Below are the code and all the weights of a small trained network. Each question names an input and a target symbol and asks about switching units off, where a switched-off unit gives its printed mean instead of its output.

import numpy as np


def w(rows, s, z=0):
    codes = np.array(rows[::2]) - 128.0
    scale = np.full(codes.shape[1], s)
    scale[-1] = z or s
    return codes * scale


def f(y):
    return y / 2 * (1 + np.tanh(0.7978845608 * (y + 0.044715 * y**3)))


def softmax(a):
    e = np.exp(a - a.max(-1, keepdims=True))
    return e / e.sum(-1, keepdims=True)


def log_softmax(a):
    a = a - a.max(-1, keepdims=True)
    return a - np.log(np.exp(a).sum(-1, keepdims=True))


def net(x, mask):
    ids = ['ΘΣαβζητ'.index(c) for c in x.split()]
    T = len(ids)
    res = E[ids] + P[:T]
    q, k, v = (res @ M[0].T for M in (Q, K, V))
    z = softmax(np.where(np.tri(T) > 0, q @ k.T / 2**0.5, -1e9)) @ v
    res = res + np.where(mask[0], z, O[0][:, -1]) @ O[0][:, :-1]
    y = f(res @ A[0][:, :-1].T + A[0][:, -1])
    res = res + np.where(mask[1:13], y, B[0][:, -1]) @ B[0][:, :-1]
    return log_softmax(res[-1] @ U[:, :-1].T + U[:, -1])


Q, K, V, O, A, B = {}, {}, {}, {}, {}, {}
E = w([
[145,157,28,91,185,188],'Θ',
[15,252,124,102,83,146],'Σ',
[175,98,107,151,149,234],'α',
[115,142,176,104,12,136],'β',
[106,242,8,76,165,178],'ζ',
[172,49,213,160,64,220],'η',
[109,173,107,133,117,197],'τ',
],0.011)
P = w([
[76,110,103,188,162,243],'0',
[95,62,54,127,74,212],'1',
[159,106,125,93,147,190],'2',
[120,63,43,209,49,93],'3',
[221,142,106,162,158,126],'4',
[157,112,133,188,172,72],'5',
[220,64,37,253,123,53],'6',
],0.011)
Q[0] = w([
[147,102,9,249,64,134],'h0',
[194,165,185,57,185,205],'h0',
],0.012)
K[0] = w([
[197,177,183,182,184,6],'h0',
[86,83,63,114,53,143],'h0',
],0.014)
V[0] = w([
[42,198,137,108,67,86],'h0',
[161,86,248,151,72,129],'h0',
],0.013)
O[0] = w([
[162,9,28,199,219,76,53],'h0',
[160,117,38,2,222,151,5],'h0',
],0.011,0.0036)
A[0] = w([
[192,76,204,137,96,92,134],'n0',
[171,191,211,119,183,65,38],'n1',
[123,83,117,169,135,79,197],'n2',
[121,83,209,153,100,99,68],'n3',
[156,83,112,114,255,71,48],'n4',
[128,153,170,89,222,98,29],'n5',
[147,204,105,66,106,116,112],'n6',
[65,106,93,182,208,79,145],'n7',
[169,180,100,43,114,110,97],'n8',
[156,66,113,182,171,167,81],'n9',
[128,181,170,213,107,71,91],'n10',
[167,131,151,140,225,109,2],'n11',
],0.011)
B[0] = w([
[136,152,91,150,123,170,178],'n0',
[234,204,227,212,153,157,124],'n1',
[136,82,128,111,102,126,193],'n2',
[164,143,70,123,196,151,186],'n3',
[170,135,95,151,112,112,153],'n4',
[117,168,106,222,15,161,125],'n5',
[193,172,142,131,114,174,172],'n6',
[103,86,129,84,72,186,173],'n7',
[183,49,174,128,171,187,171],'n8',
[72,129,73,63,66,169,164],'n9',
[176,122,101,135,172,151,250],'n10',
[214,253,229,138,179,90,128],'n11',
],0.012,0.014)
U = w([
[83,180,89,57,213,60,212],'Θ',
[79,236,102,114,125,148,197],'Σ',
[134,194,162,86,156,112,16],'α',
[190,118,162,176,120,60,85],'β',
[127,254,156,108,49,101,2],'ζ',
[152,169,168,144,83,63,245],'η',
[151,107,173,156,79,84,28],'τ',
],0.007,0.0085)

Each question gives the input, a string of symbols that net reads in full, and the target symbol t.
The units are the heads (2 rows each of Q, K, V and O) and the neurons (one row each of A and B). Each row of codes is followed by its name. A weight is (code - 128) times the scale printed after its matrix; where a second scale follows, it is the last column's (O, A, B and U).
mask holds one flag per unit, heads first, then neurons. A switched-off unit (its flag False) gives its mean, the last column of its rows in O or B, instead of its output. The means were averaged over made-up inputs and are rounded, as every weight is.
A unit's drop is (log p(t) with every unit on - log p(t) with that unit switched off) / (log p(t) with every unit on - log p(t) with every unit switched off).
The circuit of an input: a set's keep is (log p(t) with only the set's units on - log p(t) with every unit switched off) / (log p(t) with every unit on - log p(t) with every unit switched off). Starting from the 12 units with the biggest drops (on a tie, the unit counted first), units are removed one at a time, each time the one whose removal leaves the highest keep (on an exact tie, the one counted first), for as long as the keep stays at least 0.8.
circuit, biggest first: the units of the circuit, biggest drop first
k most important neurons: the k neurons with the biggest drops, biggest first
drop when u is switched off: that unit's drop, to one decimal
input ζ η τ Θ Θ η τ, target α: circuit, biggest first	(h0, n8)
input Θ τ τ ζ, target η: 4 most important neurons	(n3, n9, n0, n7)
input ζ α β, target ζ: circuit, biggest first	(h0)
input η Θ ζ τ η Θ α, target Σ: circuit, biggest first	(h0, n0, n3)
input η η Θ, target α: circuit, biggest first	(n8, h0)
input Θ β α τ, target ζ: 2 most important neurons	(n6, n3)
input β β Σ α, target τ: circuit, biggest first	(h0, n2, n7)
input Θ ζ α β Θ ζ β, target β: 2 most important neurons	(n10, n9)
input Θ β β Θ, target Θ: 2 most important neurons	(n6, n0)
input Θ α ζ, target ζ: circuit, biggest first	(h0, n6)
input β Σ Θ, target τ: circuit, biggest first	(h0, n7)
input β τ τ Σ α, target τ: 3 most important neurons	(n2, n7, n3)
input Θ ζ α, target β: 3 most important neurons	(n10, n2, n7)
input ζ β η Σ Θ Σ β, target τ: 3 most important neurons	(n2, n7, n9)
input Θ Θ Σ τ, target τ: 2 most important neurons	(n2, n7)
input β Θ β β Σ β Θ, target Θ: 2 most important neurons	(n9, n6)
input ζ α β β β η ζ, target α: circuit, biggest first	(h0, n8, n6)
input η η ζ β α ζ, target η: circuit, biggest first	(h0, n3)
input β Σ ζ τ, target β: 3 most important neurons	(n10, n9, n2)
input Θ Θ α η, target ζ: drop when n6 is switched off	0.1
input β η Θ η β Σ Σ, target τ: drop when h0 is switched off	0.9
